Each row has a name. Each question is about the rows just above it. Places in a row count from 0.

[139  96 148 165 119  93 161  86 131 111 169  91 157 136 123 106 101 138
 129 135  99 131 167 116 140  67 140 111 120 100 134  87 125 151 204 118
 130 137 144 132 143 131 197 142 151 175 194 127  98 117 153 136 123  94
 131  81 151 152 160 130 141  61 146] : J_321
[184 166 132 160 196 125  98 116 143 118 131 101  75 148 103 126 150  91
 138 122 139 144 105 133 123 113 103 123 166 143  96 183 146 107 113  45
 176  74 124 119 116 150 118  70  64 158  82 173 106 126 128 114 140 143
 156 108 154 125 108 115 186 101 115] : J_140
[102 149  94 186 107  71 137 129  82 202 117 136 156 139 124 139 154 120
  53 118 130 137 127 140  85 136 145 136 159 175  84 109 121 124 135 203
  67 142 133  90 120 184 146  99 131  86  95 141 109 145 125 139 141 112
 144 113 152 150 104 164 171 155 104] : J_741
[139  96 148 165 119  93 161  86 131 111 169  91 157 136 123 106 101 138
 129 135  99 131 167 116 140  67 140 111 120 100 134  87 125 151 204 118
 114  93 113  35 139 143  91 179 110 108 124 168  94  85 178  91 145 144
  78 124  60 125 148 112 131 128 122] : J_75
[149 149  79 119 157 176 117 100 138 130 183 166 161 166 124 144  49 152
 111 109 109 125 115  76 118 126 106  99 127 159 213 172 103 106  75 151
 129 112 133 147 142 138 185 120 106 187 132 168 114 161 116 119 119 145
 140 108 139 111  89 125 129 115 174] : J_522
[128 161 173 118 133 128 187 107 147 109 135  98  90  84 158 146 135  84
 168 124 107 162 109 140 174 141 161 121 110  72 100 132 149 188 149 131
  55 165 156  80 157 104 126 118 127  93 126 197 117 140 178 154 131 139
  93  84 111 111 120 127  78  73 119] : J_938
[127 141 120 113 149 110 188 109 137 122 122  89 112 122 161  94 164 122
 128 166 174 148 196  98  64 105  92 121 116 145 173 135 146  62 139 169
 109 102  67 136  80 148 107 115 152 125 171 115 143 117  92  96 106 144
 157  92 134 137 116 159  87 121  85] : J_693
[127 141 120 113 149 110 188 109 137 122 122  89 112 122 161  94 164 122
 128 166 174 148 196  98  64 105  92 121 116 145 173 135 146  62 139 169
 109 102  67 136  80 148 107 115 152 125 171 115 143 117  92  96 106 144
 157  92 134 137 116  68 130 101 160] : J_196
[ 76 128 108 130  83 136 159 133 226 146 125 111 164 108 106 113 164 184
 122 177 104 129 152 132  92 128  92 101 108  92  76 160 156 141 125 108
 169 109 109 103 152 110  53 132 131 168 128 157 139 120 113  49 162  92
 108 150 155 143 117 137 149 143 124] : J_151
[137 117 140 180 142 103 153 115 133 151 103 106 183 116  81  87 120 138
 112 112  94 117 112 170 120 145 112 128 137 118  95 103 145 169 130 143
 120 115  88  85  94 131  98 134 116 147 105 173 235 107 134 119 117 178
 114 185 125  92 174 125  97 160  82] : J_278
[179 119 119 124 108 134 135 117 100 143 106 151  82 152  73 127 164 115
 141 127 121 138 130 156 155 136  94 132 155  92 124  89 134 166  84 110
 132  64 105 118 106 110 103 107 124 120  87 118 125 164 172 179 154 113
 104 149 106 118 162 116 141 117 165] : J_227
[139  96 148 165 119  93 161  86 131 111 169  91 157 136 123 106 101 138
 129 135  99 131 167 116 140  67 140 111 120 100 134  87 125 151 204 118
  79 127  96 181 149 122 146 143 158  72 147 139 168 197  98 138 141 107
 124 144 157 172 113  76 120 130 128] : J_934
Table of tags by key:
[179] -> J_228
[178] -> J_564
[154] -> J_214
[140] -> J_105
[141] -> J_932
[155] -> J_114
[149] -> J_501
[148] -> J_379
The tag of J_227, keyed by place 52: -> J_214
The row with [127 141 120 113 149 110 188 109 137 122 122  89 112 122 161  94 164 122
 128 166 174 148 196  98  64 105  92 121 116 145 173 135 146  62 139 169
 109 102  67 136  80 148 107 115 152 125 171 115 143 117  92  96 106 144
 157  92 134 137 116 159  87 121  85] is -> J_693
Which row holds [139  96 148 165 119  93 161  86 131 111 169  91 157 136 123 106 101 138
 129 135  99 131 167 116 140  67 140 111 120 100 134  87 125 151 204 118
 114  93 113  35 139 143  91 179 110 108 124 168  94  85 178  91 145 144
  78 124  60 125 148 112 131 128 122]? -> J_75

[150  79 162 121  77] -> J_741
[114 115 110 221  77] -> J_278
[ 81   9  98 129 154] -> J_196
[114 145 164 148  92] -> J_227
[124 133 100  84 134] -> J_321
[109  89 164 183 215] -> J_140
[131 187 150  61 149] -> J_151
[ 74 121 152  62  75] -> J_75
key -> tag
[98] -> J_862
[77] -> J_264
[154] -> J_51
[75] -> J_376
[92] -> J_29
[134] -> J_364
The tag of J_196, keyed by place 4: -> J_51
Whose row is [114 145 164 148  92]? -> J_227

[117 132 168 211 132  29 151 128 129 141] = J_693
[159  94  36 136 175 153 120 117 153 139] = J_227
[ 89 142 147 167 218  26  93 145 122 111] = J_278
[ 89 142 147 167 218  26 190  82 138 133] = J_938
[162  96  78 174  95 126 131 133 149 166] = J_75
[ 72  96 167  83  93 115 136 132 112 180] = J_151
[124  93 185 164 109 148 161 107  93 162] = J_934
key -> tag
[127] -> J_819
[116] -> J_31
[136] -> J_459
[153] -> J_697
[26] -> J_887
[140] -> J_729
[139] -> J_19
[148] -> J_184
[115] -> J_437
[154] -> J_571
[29] -> J_586
[126] -> J_674
Join J_227 by its entry at place 5: -> J_697
Whose row is [ 72  96 167  83  93 115 136 132 112 180]? -> J_151
Which row holds [159  94  36 136 175 153 120 117 153 139]? -> J_227

[ 57  56 135 112  76]  J_741
[185  76 155 233  34]  J_196
[140 210 230 180 133]  J_934
tags:
[230] -> J_645
[185] -> J_759
[135] -> J_795
[155] -> J_361
[156] -> J_98
[154] -> J_758
Look up the entry of J_196 at place 2 in the table: -> J_361
Whose row is [ 57  56 135 112  76]? -> J_741
Whose row is [185  76 155 233  34]? -> J_196

[192  88 103  71 137 123 194]  J_693
[162  53 106 154  93  58 100]  J_140
[192  88 103 179 119  30  79]  J_934
tags:
[162] -> J_395
[88] -> J_256
[53] -> J_927
The tag of J_140, keyed by place 1: -> J_927
Whose row is [162  53 106 154  93  58 100]? -> J_140
The row with [192  88 103  71 137 123 194] is -> J_693
Whose row is [192  88 103 179 119  30  79]? -> J_934

[111 163 121 143 103 140 179 130  89  77 110 187  95 182  87 122  98 141
  98 139 136 174 130  62 149  82  94 150  88 126  99 168  94  65  89 166]  J_938
[ 22 188 201  84 194 162  92 177  45 121 122 181 105  59 132 161 158  53
 128 118 124  61 103 103 153 172  80 116 126 132 111  33 128 178 107 247]  J_196
[170 106 124 147 117  80 140 108 159  61 200  81 114 180 159  84 103  57
 142 178 236 158 151 121 240  65  78  84 112 171 150 162  90 199  77 200]  J_278
tags:
[201] -> J_935
[124] -> J_864
[121] -> J_803
[118] -> J_49
Join J_196 by its entry at place 2: -> J_935
The row with [170 106 124 147 117  80 140 108 159  61 200  81 114 180 159  84 103  57
 142 178 236 158 151 121 240  65  78  84 112 171 150 162  90 199  77 200] is -> J_278
Which row holds [111 163 121 143 103 140 179 130  89  77 110 187  95 182  87 122  98 141
  98 139 136 174 130  62 149  82  94 150  88 126  99 168  94  65  89 166]? -> J_938
Whose row is [ 22 188 201  84 194 162  92 177  45 121 122 181 105  59 132 161 158  53
 128 118 124  61 103 103 153 172  80 116 126 132 111  33 128 178 107 247]? -> J_196

[111  26 208 186  48] -> J_278
[146 187  66  65 128] -> J_151
[111  26 208 186 151] -> J_75
[115 148  78  74 192] -> J_522
[157 171  85 165 137] -> J_227
[131  44 184 152  50] -> J_321
[146 187  69  87 128] -> J_693
[135 111 130  95 127] -> J_934
[123 116 110  98 158] -> J_938
[ 81 115 135 156 133] -> J_140
Table of tags by key:
[151] -> J_62
[128] -> J_649
[66] -> J_724
[133] -> J_687
Join J_151 by its entry at place 4: -> J_649
Whose row is [115 148  78  74 192]? -> J_522
Whose row is [135 111 130  95 127]? -> J_934

[149 189 196 116 124 102 153  59  78  22  80  71 139 171 121  91 125 155
 112  69 115 197 177  64  78 119 142 151 187 153 101 232 113 158 117  25
 147 136] = J_938
[127 134 165 156  64 117  80 121 137 166  58 149 111 120  89  90 149 123
 200 133 144 140  83 164 139 120 168 177 118 143 175 154 173 221  91  43
 209 161] = J_227
[124  99 168 171 110 126  85 151 155 226 193 180 144  42  81 144 153  81
 153 136 205  60  55 123 192 208  93 165  74 150 185  81 171 195 142 172
 158  81] = J_75
tags:
[59] -> J_575
[196] -> J_150
[168] -> J_11
[169] -> J_57
[166] -> J_535
[81] -> J_158
[60] -> J_981
[165] -> J_473
The tag of J_75, keyed by place 2: -> J_11
Whose row is [127 134 165 156  64 117  80 121 137 166  58 149 111 120  89  90 149 123
 200 133 144 140  83 164 139 120 168 177 118 143 175 154 173 221  91  43
 209 161]? -> J_227
Which row holds [149 189 196 116 124 102 153  59  78  22  80  71 139 171 121  91 125 155
 112  69 115 197 177  64  78 119 142 151 187 153 101 232 113 158 117  25
 147 136]? -> J_938
The row with [124  99 168 171 110 126  85 151 155 226 193 180 144  42  81 144 153  81
 153 136 205  60  55 123 192 208  93 165  74 150 185  81 171 195 142 172
 158  81] is -> J_75

[101  10 162  72 193 142 159 107]  J_522
[114 183 151 157 189 109 127 221]  J_934
[110 146  92 137 212  88  66 121]  J_140
[107  43  87 119 216 124 109 126]  J_151
[ 62 217  66 161 189 134  84 198]  J_693
[125 216 184 173 165 134  58 199]  J_75
Table of tags by key:
[134] -> J_397
[88] -> J_531
[66] -> J_526
Look up the entry of J_140 at place 5 in the table: -> J_531
Which row holds [107  43  87 119 216 124 109 126]? -> J_151
Whose row is [110 146  92 137 212  88  66 121]? -> J_140
Where do [101  10 162  72 193 142 159 107] appear? -> J_522

[107 186 110 128  84 145 128  77] = J_321
[214 124 110 134  49  10  59 106] = J_522
[101 207  75  59  97 121 194  30] = J_938
[101 207 129  59  97 121 194  30] = J_75
key -> tag
[77] -> J_209
[186] -> J_706
[207] -> J_279
Look up the entry of J_321 at place 1 in the table: -> J_706
Where do [107 186 110 128  84 145 128  77] appear? -> J_321

